In the rows, zero is written as 128.
Here are made-up nodes, facts about them, and rows of numbers that follow some of those facts. Name the node behind each unnamed row.

There are 5 kinds of fact about the nodes: Ψ, σ, μ, κ, Ω.
Ψ: points at; σ: uses; μ: belongs to class; κ: refers to; Ω: is of sort
druplu μ:729 κ:kiskan delo Ω:99
skulo Ψ:nituplil μ:925 κ:logur Ω:188
pliguk σ:kligur μ:403 κ:finen Ω:130
nabi σ:skidril μ:925 κ:finen Ω:952
sifemuk Ψ:godre μ:601 Ω:99
salorur μ:403 κ:grastagrur teguke Ω:188
doskunak μ:925 κ:tekori Ω:130
nafer μ:601 κ:traminu Ω:99
bratran Ψ:dromatrol μ:810 κ:finen Ω:854
trozem Ψ:flatron σ:trebre grustal μ:403 κ:flukigen duteman Ω:99
teguke σ:pledome gefe μ:810 Ω:854
noven σ:maklakle pliguk μ:403 Ω:130
grutin Ψ:grustal σ:tuka klivos μ:925 κ:fludre tresto Ω:854
plakek Ψ:grugir μ:403 κ:klivos Ω:188
voplis Ψ:sobu μ:810 κ:trazos rutro Ω:632
bripli Ψ:stobro σ:tuka μ:601 κ:finen Ω:854
flukigen σ:floror μ:925 κ:mostavem Ω:854
bural Ψ:bepla σ:maklakle μ:729 Ω:952
draklekun Ψ:drunan μ:925 κ:boruskik Ω:188
drikik μ:403 κ:radral Ω:99
trebra Ψ:klakem σ:klivos grutin μ:810 κ:doskunak tugoba Ω:632
sobu Ψ:rotrur σ:taras μ:403 Ω:130
bepok Ψ:fludre σ:gotu tifur μ:810 Ω:854
mukil Ψ:gruzun σ:naneku μ:810 Ω:854
kligur Ψ:gefe σ:ruvom μ:403 Ω:952
kiskan σ:grustal μ:925 Ω:188
skabok Ψ:mukil σ:dribil lotu μ:810 Ω:632
garek Ψ:nibor σ:boruskik μ:601 κ:maklakle vobri Ω:952
stoflor Ψ:trazos μ:729 κ:skekle Ω:854
skufan Ψ:bezetak μ:925 κ:skidril Ω:99
lotu μ:925 Ω:130
lasam σ:stakle klivos μ:403 κ:flatron duteman Ω:632
nukloman Ψ:tedriflak μ:925 Ω:130
tifur Ψ:sifemuk σ:nitrak μ:810 κ:radral duteman tresto Ω:632
gruzun Ψ:pibratro σ:bripli tuka μ:601 Ω:188
skidril μ:925 Ω:99
pali μ:403 Ω:188
tedriflak Ψ:skelaple μ:810 Ω:130
vulu Ψ:sutom μ:810 Ω:854
tekori μ:925 Ω:952
sutom Ψ:gruma μ:729 Ω:188
bepla Ψ:duskam σ:skobapur tuka trebra μ:729 Ω:99
grugir Ψ:stoflor μ:729 κ:trazos mostavem Ω:854
dromatrol Ψ:voplis μ:810 Ω:952
trinus σ:klivos μ:403 Ω:632
grustal Ψ:taras σ:kligur μ:403 κ:finen klivos Ω:130
taras Ψ:zuto μ:810 κ:finen Ω:854
duteman Ψ:siden σ:ridek gotu μ:403 κ:klivos Ω:130
zuvam Ψ:tratra μ:925 Ω:99
gotu μ:810 κ:trebre maklakle Ω:99
ridek μ:403 κ:tresto Ω:632
zoges Ψ:radral σ:kufofles klivos grastagrur μ:729 Ω:130
nimak Ψ:ridek σ:gruzun μ:810 Ω:99
godre Ψ:skobapur μ:403 Ω:952
naneku σ:tuka tupur μ:925 Ω:130
stobro Ψ:zoges μ:601 κ:finen grustal radral Ω:632
vume μ:810 κ:nabi Ω:632
rezu Ψ:trebre σ:tuka klivos μ:403 Ω:632
bamom σ:tuka μ:601 κ:finen Ω:130
tedu Ψ:mudi σ:zegis μ:729 κ:stovan Ω:130
zaflu Ψ:rezu μ:601 Ω:632
kledo σ:tuka μ:729 κ:sozefa trazos Ω:632
bezetak Ψ:traminu σ:finen μ:403 Ω:854
duskam Ψ:tugoba σ:mostavem μ:925 Ω:952
peze σ:mudi μ:810 κ:skekle Ω:854
mostavem μ:601 κ:truflum duteman Ω:188
sozefa σ:zegis drunan μ:729 Ω:952
drunan Ψ:vulu μ:729 κ:klufen duteman Ω:854
fludre Ψ:noven σ:ruvom μ:403 Ω:99
traminu Ψ:grodru μ:403 κ:boruskik klivos Ω:854
plasko σ:grevaros μ:729 κ:klaple logur sobu dropler Ω:130
fitim μ:729 κ:skekle nituplil Ω:130
skelaple Ψ:fleflun μ:601 κ:finen Ω:952
zegis σ:pali delo μ:925 κ:finen pledome klivos Ω:952
fenaflur Ψ:garek μ:729 κ:finen sozefa Ω:952
foflu Ψ:grevaros σ:rezu boruskik μ:925 Ω:952
trazos Ψ:logur σ:rezu lasam luklam μ:403 κ:finen radral Ω:130
kliklo Ψ:nimak μ:601 κ:finen nabi Ω:130
maklakle μ:925 κ:trazos Ω:952
ruvom Ψ:gusapluk σ:gruzun μ:810 Ω:188
skekle μ:729 Ω:952
rutro σ:tuka klaple fitim noven fleflun μ:729 κ:boruskik grustal Ω:99
trebre Ψ:kliklo σ:gruzun klivos tifur μ:729 Ω:130
pibratro Ψ:letruzer μ:601 κ:ridi siden Ω:130
stovan Ψ:draklekun μ:810 κ:letruzer grustal trazos klivos radral Ω:952
ridi μ:403 Ω:99
gefe σ:skobapur gruzun tuka mudi μ:810 Ω:854
skobapur Ψ:rutro σ:tuka ridor μ:925 Ω:188
sozamim Ψ:ridor μ:810 κ:klufen Ω:854
tratra Ψ:klivos μ:403 κ:finen skekle logur bratran Ω:130
tizi σ:maklok μ:729 κ:brazuk grodru tratra Ω:188
flabrur σ:nitrak ruvom μ:925 Ω:854
gusapluk Ψ:sozamim μ:810 κ:klaple Ω:952
boruskik μ:925 κ:trazos Ω:632
delo μ:925 Ω:99
tresto Ψ:tifur μ:925 κ:finen Ω:130
pledome σ:nitrak μ:810 Ω:99
siden Ψ:stakle σ:trebre sobu μ:810 κ:finen Ω:632
skesus μ:925 Ω:99
grevaros μ:601 Ω:130
brazuk μ:925 κ:tratra Ω:952
gruma Ψ:maklok μ:810 Ω:854
mudi Ψ:brazuk σ:trinus μ:925 Ω:952
tugoba Ψ:klufen σ:ruvom μ:403 Ω:854
zuto Ψ:feri σ:garek taras μ:601 κ:grustal Ω:952
draskune σ:gotu μ:810 Ω:130
butre Ψ:kiskan σ:gruzun drunan μ:403 Ω:632
vurel Ψ:bripli μ:729 κ:trebre finen Ω:952
dropler σ:floror μ:729 Ω:952
flatron Ψ:druplu μ:403 κ:bratran radral duteman Ω:952
fleflun Ψ:butre σ:garek μ:601 κ:bripli Ω:632
kufofles Ψ:zuvam σ:nitrak μ:729 κ:kiskan Ω:188
floror μ:729 κ:skidril klivos Ω:632
pural Ψ:lotu μ:601 Ω:188
nibor Ψ:bepok σ:mostavem taras ritum μ:925 κ:zuto bripli Ω:188
dribil σ:gotu μ:810 κ:klivos Ω:130
drevo Ψ:fenaflur μ:810 Ω:188
stakle Ψ:trebra σ:tupur μ:810 Ω:854
vobri Ψ:bratran σ:skobapur μ:729 Ω:632
logur Ψ:giram μ:925 Ω:632
tuka μ:925 Ω:632
truflum μ:601 Ω:952
nitrak σ:ruvom tuka klivos μ:810 Ω:130
luklam σ:skidril drunan μ:925 κ:tekori Ω:632
feri σ:mukil μ:601 κ:finen Ω:854
giram Ψ:zaflu σ:vobri μ:403 Ω:130
ridor Ψ:vurel σ:klivos μ:403 κ:finen Ω:130
letruzer σ:tresto μ:925 κ:ridi fludre finen pledome skekle radral Ω:632
grodru Ψ:skabok σ:grustal tupur μ:403 Ω:99
finen Ψ:dribil σ:maklakle μ:729 Ω:952
grastagrur Ψ:tupur σ:zegis μ:601 Ω:632
drupluk Ψ:vobri μ:601 κ:maklakle Ω:854
ritum σ:butre μ:810 Ω:130
maklok Ψ:bural σ:pledome μ:601 κ:finen radral Ω:188
rotrur μ:925 Ω:99
dramune Ψ:nafer μ:601 Ω:632
nituplil Ψ:dramune μ:403 Ω:188
klufen Ψ:grutin μ:810 κ:skidril klivos Ω:130
klakem Ψ:nukloman σ:klivos μ:403 κ:pledome Ω:632
klivos μ:403 κ:finen Ω:130
tupur μ:601 κ:mostavem trozem Ω:952
klaple Ψ:drupluk μ:601 κ:grustal trazos tekori Ω:130
radral μ:729 κ:finen Ω:854

Named rows:
[151 148 165 142 126 128  98 136 126 139 116 122 144 135 125 142 164 127
 145 135 122 117 144 153 154 120 147 122 149 150 142 107 158 125 129 125
 137 109 111 118 176 107 126 108 114]: klakem
[129 105 118  91 180 155  93 168 108 119 146 108  94 163 130 108 119 162
 110 111 123 154 135 120  96 157  92 179 149 129  37 109 149  74 162 159
 130 125 156  80 128  90 130 132 154]: gruma
[132 101 131  91 182 151  82 176 116 125 142  98  94 169 127 120 122 157
 109 107 107 160 148 116  94 138  85 185 146 123  29 110 158  71 171 173
 131 115 180  72 130 103 127 129 153]: sutom
[111 128 155 133 144 144 119 145 127 135 117 106 159 135 137 154 117 109
 113 142 126 115 136 156 143 124 139 142 158 136 143 123 143 128 129 151
 153 115 140 106 143 106 132  96 112]: tedu
[151 135 135 148 123 113  98 115 133 133 136 131 126 122 103 118 139 139
 128 127 132 119 126 131 123 121 142 119 146 127 108 104 149 134 101 129
 113 118 102 114 158 142 128 127 121]: ruvom
[134 134 118 138 134 123 105 135 127 123 146 128 137 109 130 102  98 130
 120 118 144 117 130 142 130 121 137 133 138 134 117 120 142 146  99 135
 134 133  95 104 142 112 132 105 113]: skidril
[117 106 112 143 142 143 116 114 125 130 155 133 140 126 132 121 124 124
 107 136 142 133 123 154 125 131 140 134 129 150 121 130 120 126 109 131
 119 126 112 133 116 111 119 117 126]: lotu
[132 121 124 150 124 127 131 100 134 143 138 127 126 139 101 147 166 129
 140 138 143 139 120 148 125 127 149 130 146 140 110 131 119 111 115 122
  96 110 139 150 133 119 134 125 133]: noven
[116 136 162 123 146 135 129 161 116 137 116 107 153 119 139 139 130 127
 113 146 131 124 122 148 147 121 146 146 153 138 128 125 151 153 133 148
 148 110 135 111 144 120 124 102 103]: sozefa
[156 146 158 129 152 125  90 161 104 123 120 117 141 111 140 117 133 121
 131 142 140 118 120 163 175 134 113 137 146 155 127 115 147 115 129 117
 146 121 103 117 159 123 122 117  96]: luklam
[122 125 150 125 136 131 105 127 104 143 127 137 141 136 149 138 178 134
 121 146 129 135 122 158 141 131 148 137 125 157 124 126 151 135 136 134
 134 104 127 143 127 109 106 117 130]: skabok
[109 120 133 132 143 147 124 133 120 139 133 120 143 133 135 139 147 129
 117 146 139 133 109 147 127 133 146 144 142 145 124 131 131 124 123 138
 120 118 147 140 124 109 118 119 126]: draskune
[113 120 131 127 134 127 110 121 112 143 136 133 142 124 132 131 144 128
 101 124 123 133 122 147 129 120 138 148 131 142 112 139 140 117 121 142
 128 111 145 123 109 134 117 115 127]: truflum
[145 146 144 149 115 114 107 123 131 146 122 126 129 117 108 129 142 139
 119 132 129 117 119 129 125 122 151 124 155 127 103 108 153 132 111 131
 118 114 119 104 159 151 131 124 112]: gruzun
[109 112 121 140 139 133 121 100 121 140 143 134 150 123 125 130 123 121
  90 133 129 134 123 151 123 124 139 142 134 139 118 136 131 124 113 147
 124 115 142 122 104 130 122 120 120]: grevaros
[113 125 146 130 137 142 117 111 126 135 123 123 149 142 136 156 144 110
 138 145 132 130 130 169 138 123 142 146 135 156 136 132 133 122 116 132
 131 120 148 159 129  90 113 110 131]: duteman
[130 127 149 135 117 130  84  93 119 130 124 146 143 139 132 140 134  99
 134 121 119 119 153 171 134 115 130 130 122 147 137 121 142 129 112 127
 142 119 120 147 130 104 105 108 136]: plakek

Which node is each row?
No name comes twice in this set of rows, the named rows included.
[155 118 137 109 183 157  64 190 136 114 137  86  94 160 115 105  76 146
 112  94 106 133 166 118 100 133  82 166 174 113  44  90 167  56 155 170
 151 128 160  20 172  97 148 110 137]	drunan
[155 113  97 153 130 122  86  88 131 130 155 148 121 135 106 117 144 129
 129 109 138 131 129 150 125 117 131 130 137 138 113 126 121  92 113 122
 102 125 114 125 127 127 136 119 127]	maklakle
[138 130 125 142 138 139 125 128 132 139 129 116 131 125 115 132 150 132
 133 146 149 127 111 138 130 139 150 132 156 144 122 115 125 118 116 129
 113 122 122 132 154 102 131 125 122]	naneku
[125 136 133 126 140 140 109 154 119 128 125 122 147 125 147 127 133 128
 126 136 142 121 126 153 140 135 138 142 144 150 135 121 141 124 126 133
 139 121 106 121 142  94 122 105 121]	nabi
[143 148 161 132 126 126  96 124 116 140 110 129 138 135 134 147 169 131
 145 145 126 122 126 153 147 126 151 131 143 155 135 111 156 127 129 128
 131 110 114 133 158 115 116 120 120]	siden
[153 146 147 139 134 128 100 139 120 130 119 123 143 136 128 132 158 136
 129 129 128 120 139 154 151 128 136 134 151 139 131  97 151 113 135 129
 145 105 118 107 170 101 134 109 113]	lasam
[122 106 118 141 146 146 100 113 131 126 152 137 142 127 132 128 115 115
 119 125 135 124 133 161 128 126 131 135 127 154 131 132 126 107 112 131
 125 131 126 134 117 105 121 111 129]	tresto
[145 135 134 149 127 137 119 127 146 134 122 112 141 127 108 145 131 115
 140 134 139 110 133 147 138 127 146 128 164 148 145 119 133 113 121 127
 129 120 121 119 166 102 142 108 115]	ridor
[110 121  55  93 141 132 132 138  40 122 128 125 121 150  73  89 147  20
  93 117 115  86 133 221 118 160 149 115 102 106 115 135 136 101 118 157
  96  68 105 132 215 125  98  64 145]	salorur
[140 153 153 144 112 117 109 118 123 147 111 125 131 120 112 145 141 128
 123 130 127 113 132 138 132 130 143 131 161 137 112 110 153 127 118 129
 124 118 123 118 155 139 139 120 119]	bripli
[132 131 131 141 118 116  91 116 115 139 139 140 142 118 121 123 122 128
 100 114 125 120 138 146 127 124 134 134 146 130 109 116 145 119 117 139
 137 118 126  97 123 139 133 109 120]	mostavem
[116 135 125 126 144 132 118 149 125 126 146 129 141  98 138  98  99 144
 119 129 138 120 118 133 126 125 142 132 130 135 112 124 142 164 100 141
 140 127  94 110 144 120 110 112 115]	delo
[129 126 127 131 121 126 115  94 119 141 130 142 128 136 113 145 159 125
 139 135 135 137 128 154 124 130 142 141 128 140  98 118 132 133 116 124
 114 114 132 162 127 115 116 128 144]	bezetak
[138 141 130 136 125 121 115 134 129 136 130 123 126 119 121 126 136 139
 136 122 140 123 125 133 132 128 143 140 155 133 108 119 141 138 113 132
 121 122 113 123 146 129 134 112 123]	pledome

Now the same nodes, written a new way:
Some nodes and their rows:
[136 128  84 139 113 104 103 142 121 164 101 101 166 138 158  88 123 152
  74 124 158 160 123 136 108 146  86  94]: tizi
[141 156  92 149 118 101  97 151 123 144 111 126 170 134 118  98 140 147
  83 120 161 123 131 129  61 183  84  94]: gefe
[173 143  91 132 124 124 116 120 122 151 121 111 161 151 153 161 142 155
  79 127 149 132 141 148 108 110 105  65]: foflu
[150 121  94 129 125 121 122 148 122 164 141  94 167 151 159 196 145 139
  90 119 150 159 133 150 152 121 106  82]: stobro
[142 122 100 142 121 128 128 111 149 148 125 103 163 152 165 182 148 180
  89 122 146 123 141 138 122 115 103  87]: finen
[150 110  98 128 125 130 114 142 121 162 145 100 167 157 159 190 144 156
  95 113 148 152 137 146 147 139 107  87]: fenaflur
[135 144  87 144 109 103  99 137 138 167 103 101 167 131 163  92 135 145
  67 124 157 153 132 141 115 149  88  96]: noven
[135 138  88 139 118 113  85 110 135 159  96 104 163 136 134 101 131 156
  70 122 155 129 121 140  89 169  90  92]: pledome
[132 174  88 149 108 106  90 148 120 151 102 119 165 134 170  85 135 152
  83 114 153 154 123 145  96 136 100  75]: nitrak
[134 126  88 131 119 102  80 151 121 179 125 101 167 139 130 123 126 146
  81 116 159 174 125 150 125 195  95 112]: vume
[139 119  91 128 122 105  77 145 116 175 114  98 167 142 121 120 125 143
  80 119 158 168 128 147 119 194  92 103]: gotu
[146 131  94 134 116 112 101 158 125 168 119 102 176 140 160 104 126 159
  72 112 157 175 132 143 137 197  87 105]: pali
[139 125  82 124 116 102 106 172 108 175 119  96 173 144 165 108 121 147
  68 119 158 190 113 144 131 175  86 105]: mostavem
[148 142  93 136 123 109  87 147 128 172 118 112 168 144 128 128 124 162
  66 117 152 173 127 150 102 202  95 101]: delo
[137 132  89 132 115 102  91 168 118 181 121 101 172 139 171 110 124 144
  78 119 157 187 128 148 137 176  92 110]: fitim
[124 160  84 144 113 123  78 139 111 146  90 105 162 129 154  89 137 152
  78 105 150 161 112 159 131 164 103  47]: trinus
[143 143  91 144 111 102  92 128 140 167 104 106 167 138 163  98 129 153
  72 126 155 155 130 142 110 144  93 109]: ritum

Rows to name:
No name comes twice in this set of rows, the named rows included.
[165 110 103 139 132  98 152 162 132 148  92  96 169 144 246 184 141 177
 101 123 161 172 113 137 144  80 101  66]	maklok
[137 127  78 136 122 110  95 141 123 160  97 105 162 144 121 109 120 145
  72 127 159 155 115 141  76 167  85  93]	flukigen
[170 155  97 141 139 111 118 182  92 125 101 131 166 144 190 166 148 150
 113 104 159 154 110 149 105  95 113  26]	grutin
[157 158  84 145 111 135 116 123 115 140 128 108 164 148 163 136 148 133
  82 119 140 124 140 153 142  68 113  54]	trebre
[176 128  84 121 133 124 105 145 115 163 142 105 167 157 140 179 139 140
  81 121 154 149 131 153 131 128 108  87]	skufan
[171 136  89 140 118 115 128 125 130 152 123 102 168 143 182 145 151 140
  81 128 149 132 147 146 151  83 103  75]	sobu
[109 115  99 137 120 116  99 153 131 169 108  99 170 150 123 137 122 164
  83 110 158 167 127 137 114 202  90 120]	radral
[143 127  92 136 115 123 133 151 128 164 148  96 170 154 175 187 145 141
  86 117 147 160 144 150 162 101 104  96]	kliklo
[174 137  89 139 124 117 121 112 125 152 116 100 164 138 161 164 149 140
  75 128 150 138 130 150 125 101 102  58]	grastagrur
[167 112  78 116 123 125 138 154 116 159 153  93 174 148 192 157 142 148
  82 113 155 152 131 140 173 112 104 103]	plakek
[169 138  84 134 122 134 102 134 121 160 153 109 167 159 118 177 144 128
  73 123 141 146 149 158 134 121 109  86]	logur
[143 139  83 144 121 115  98 122 134 153  89 109 163 143 123 106 122 157
  63 128 154 142 116 142  75 169  90  86]	flabrur
[160 112  80 127 124 118 115 129 114 150 120  95 162 139 155 151 152 128
  86 126 156 126 132 143 127 100 102  62]	trozem

